Below are the code and all the weights of a small trained network. Each question names an input and a class and asks about switching units off, where a switched-off unit gives its printed mean instead of its output.

import numpy as np


def w(rows, s, z=0):
    codes = np.array(rows[::2]) - 128.0
    scale = np.full(codes.shape[1], s)
    scale[-1] = z or s
    return codes * scale


def norm(h):
    return h / np.sqrt((h * h).mean(-1, keepdims=True) + 1e-5)


def f(y):
    return y / 2 * (1 + np.tanh(0.7978845608 * (y + 0.044715 * y**3)))


def log_softmax(a):
    a = a - a.max(-1, keepdims=True)
    return a - np.log(np.exp(a).sum(-1, keepdims=True))


def net(x, mask):
    res = np.array(x, float).reshape(1, 8) / 4 @ E
    u = 0
    for l in range(4):
        y = f(norm(res) @ A[l][:, :-1].T + A[l][:, -1])
        res = res + np.where(mask[u : u + 7], y, B[l][:, -1]) @ B[l][:, :-1]
        u += 7
    return log_softmax(norm(res)[-1] @ U[:, :-1].T + U[:, -1])


A, B = {}, {}
E = w([
[32,124,48,136,131,67],'x0',
[33,108,163,86,180,158],'x1',
[105,122,114,77,164,132],'x2',
[177,198,165,44,68,69],'x3',
[95,253,124,194,135,181],'x4',
[124,135,208,131,82,133],'x5',
[144,160,176,83,170,100],'x6',
[132,134,145,150,185,63],'x7',
],0.0056)
A[0] = w([
[121,22,133,136,175,83,3],'L0N1',
[206,138,195,97,104,73,149],'L0N2',
[44,112,241,90,163,138,8],'L0N3',
[66,220,87,150,189,187,241],'L0N4',
[170,130,155,95,72,95,60],'L0N5',
[254,142,216,246,168,223,161],'L0N6',
[101,107,70,43,64,74,171],'L0N7',
],0.0059,0.0013)
B[0] = w([
[159,134,54,176,215,133,168],'L0N1',
[201,215,20,8,151,82,193],'L0N2',
[115,13,140,93,101,135,169],'L0N3',
[27,101,120,60,113,152,205],'L0N4',
[207,165,154,46,98,79,150],'L0N5',
[95,153,188,216,139,186,253],'L0N6',
[254,76,174,113,72,203,188],'L0N7',
],0.006,0.004)
A[1] = w([
[184,151,36,137,127,175,221],'L1N1',
[187,86,138,165,149,112,83],'L1N2',
[68,118,189,118,149,170,80],'L1N3',
[121,75,84,118,86,61,146],'L1N4',
[108,113,254,115,145,106,159],'L1N5',
[161,209,122,92,120,144,2],'L1N6',
[202,157,108,251,165,65,77],'L1N7',
],0.0076,0.0013)
B[1] = w([
[86,20,219,198,32,146,247],'L1N1',
[13,176,100,221,171,73,176],'L1N2',
[227,174,118,155,95,109,211],'L1N3',
[121,93,248,158,174,232,196],'L1N4',
[137,56,122,166,130,201,205],'L1N5',
[232,79,104,83,169,154,199],'L1N6',
[2,45,139,74,54,128,251],'L1N7',
],0.0054,0.0024)
A[2] = w([
[177,89,216,128,57,138,165],'L2N1',
[126,45,179,189,254,37,125],'L2N2',
[168,198,104,67,237,221,194],'L2N3',
[145,184,195,174,174,150,99],'L2N4',
[113,110,172,149,106,217,111],'L2N5',
[54,160,116,130,49,138,248],'L2N6',
[202,167,85,102,80,190,231],'L2N7',
],0.0073,0.0018)
B[2] = w([
[62,126,109,70,131,79,253],'L2N1',
[137,202,42,80,244,194,239],'L2N2',
[85,184,254,157,183,37,219],'L2N3',
[157,93,123,203,123,166,161],'L2N4',
[107,95,110,198,112,65,231],'L2N5',
[57,144,101,39,124,112,213],'L2N6',
[132,216,112,133,219,66,234],'L2N7',
],0.0086,0.0037)
A[3] = w([
[136,96,166,217,34,153,67],'L3N1',
[66,143,197,138,75,168,3],'L3N2',
[78,175,255,185,111,123,116],'L3N3',
[80,177,101,210,120,159,198],'L3N4',
[113,88,146,162,92,121,106],'L3N5',
[168,121,173,72,138,54,23],'L3N6',
[90,89,138,167,75,187,93],'L3N7',
],0.0096,0.0015)
B[3] = w([
[183,125,75,138,113,81,199],'L3N1',
[120,10,75,175,85,99,176],'L3N2',
[91,88,148,203,143,80,250],'L3N3',
[133,152,120,42,107,63,254],'L3N4',
[132,139,196,116,29,131,154],'L3N5',
[151,146,171,150,86,152,240],'L3N6',
[186,84,74,254,80,2,206],'L3N7',
],0.0068,0.0043)
U = w([
[22,168,80,96,128,118,151],'0',
[170,86,68,146,176,214,128],'1',
[168,112,169,71,40,118,102],'2',
[209,174,106,163,64,196,1],'3',
[146,183,220,178,143,87,128],'4',
[110,152,160,109,148,201,104],'5',
[254,215,138,64,111,63,146],'6',
[132,77,95,214,47,72,153],'7',
],0.017,0.018)

Each question gives the input, the list of numbers given to net, and the class t.
The units are the neurons (one row each of A and B). Each row of codes is followed by its name. A weight is (code - 128) times the scale printed after its matrix; where a second scale follows, it is the last column's (A, B and U).
mask holds one flag per neuron, layer by layer. A switched-off neuron (its flag False) gives its mean, the last column of its row in B, instead of its output. The means were averaged over made-up inputs and are rounded, as every weight is.
A unit's drop is (log p(t) with every unit on - log p(t) with that unit switched off) / (log p(t) with every unit on - log p(t) with every unit switched off).
The circuit of an input: a set's keep is (log p(t) with only the set's units on - log p(t) with every unit switched off) / (log p(t) with every unit on - log p(t) with every unit switched off). Starting from the 12 units with the biggest drops (on a tie, the unit counted first), units are removed one at a time, each time the one whose removal leaves the highest keep (on an exact tie, the one counted first), for as long as the keep stays at least 0.8.
circuit, biggest first: the units of the circuit, biggest drop first
top k neurons: the k neurons with the biggest drops, biggest first
top k neurons in layer l: the k neurons of layer l with the biggest drops, biggest first
drop when u is switched off: that unit's drop, to one decimal
input [2,-2,1,-1,2,-8,-1,-2], class 7: circuit, biggest first -> (L1N1)
input [-1,-3,6,-5,-1,3,-5,7], class 0: circuit, biggest first -> (L2N2, L1N7)
input [0,8,8,0,-6,-5,3,2], class 5: top 2 neurons -> (L2N3, L3N7)
input [-3,2,1,-2,-1,-7,-2,7], class 1: top 2 neurons -> (L2N2, L2N1)
input [7,4,1,2,-7,-1,-5,-2], class 1: top 2 neurons -> (L0N1, L2N2)
input [-8,-6,3,3,4,-5,2,-7], class 4: top 2 neurons -> (L0N6, L2N3)
input [2,6,-6,-8,3,2,0,-2], class 7: top 3 neurons in layer 2 -> (L2N7, L2N2, L2N1)
input [6,-5,-6,-3,-7,1,0,6], class 0: top 2 neurons in layer 1 -> (L1N7, L1N2)
input [3,8,-2,7,2,6,6,4], class 2: top 3 neurons in layer 0 -> (L0N3, L0N1, L0N6)
input [7,-2,-2,5,-6,-4,2,4], class 6: top 2 neurons -> (L0N7, L0N6)
input [-6,5,4,4,-5,0,-6,-4], class 6: top 2 neurons -> (L2N7, L1N7)
input [-6,-3,7,4,4,-1,4,3], class 4: top 2 neurons in layer 3 -> (L3N3, L3N4)
input [3,5,-5,0,0,8,7,4], class 1: top 4 neurons in layer 2 -> (L2N2, L2N3, L2N6, L2N7)
input [1,7,2,5,-5,7,-7,-2], class 2: top 2 neurons in layer 1 -> (L1N1, L1N7)
input [4,4,-3,5,-8,-1,1,4], class 6: top neuron -> (L0N2)
input [8,-1,2,6,-5,0,-5,-5], class 2: top 2 neurons in layer 0 -> (L0N7, L0N2)
input [-1,6,-5,-8,-8,1,1,-2], class 1: drop when L2N2 is switched off -> 0.2
input [7,6,-2,0,-3,2,-8,5], class 1: drop when L2N2 is switched off -> 0.4
input [2,6,-4,0,-6,-6,0,5], class 1: drop when L0N1 is switched off -> 0.0
input [0,6,6,-5,-4,8,-3,2], class 1: top neuron in layer 2 -> (L2N2)
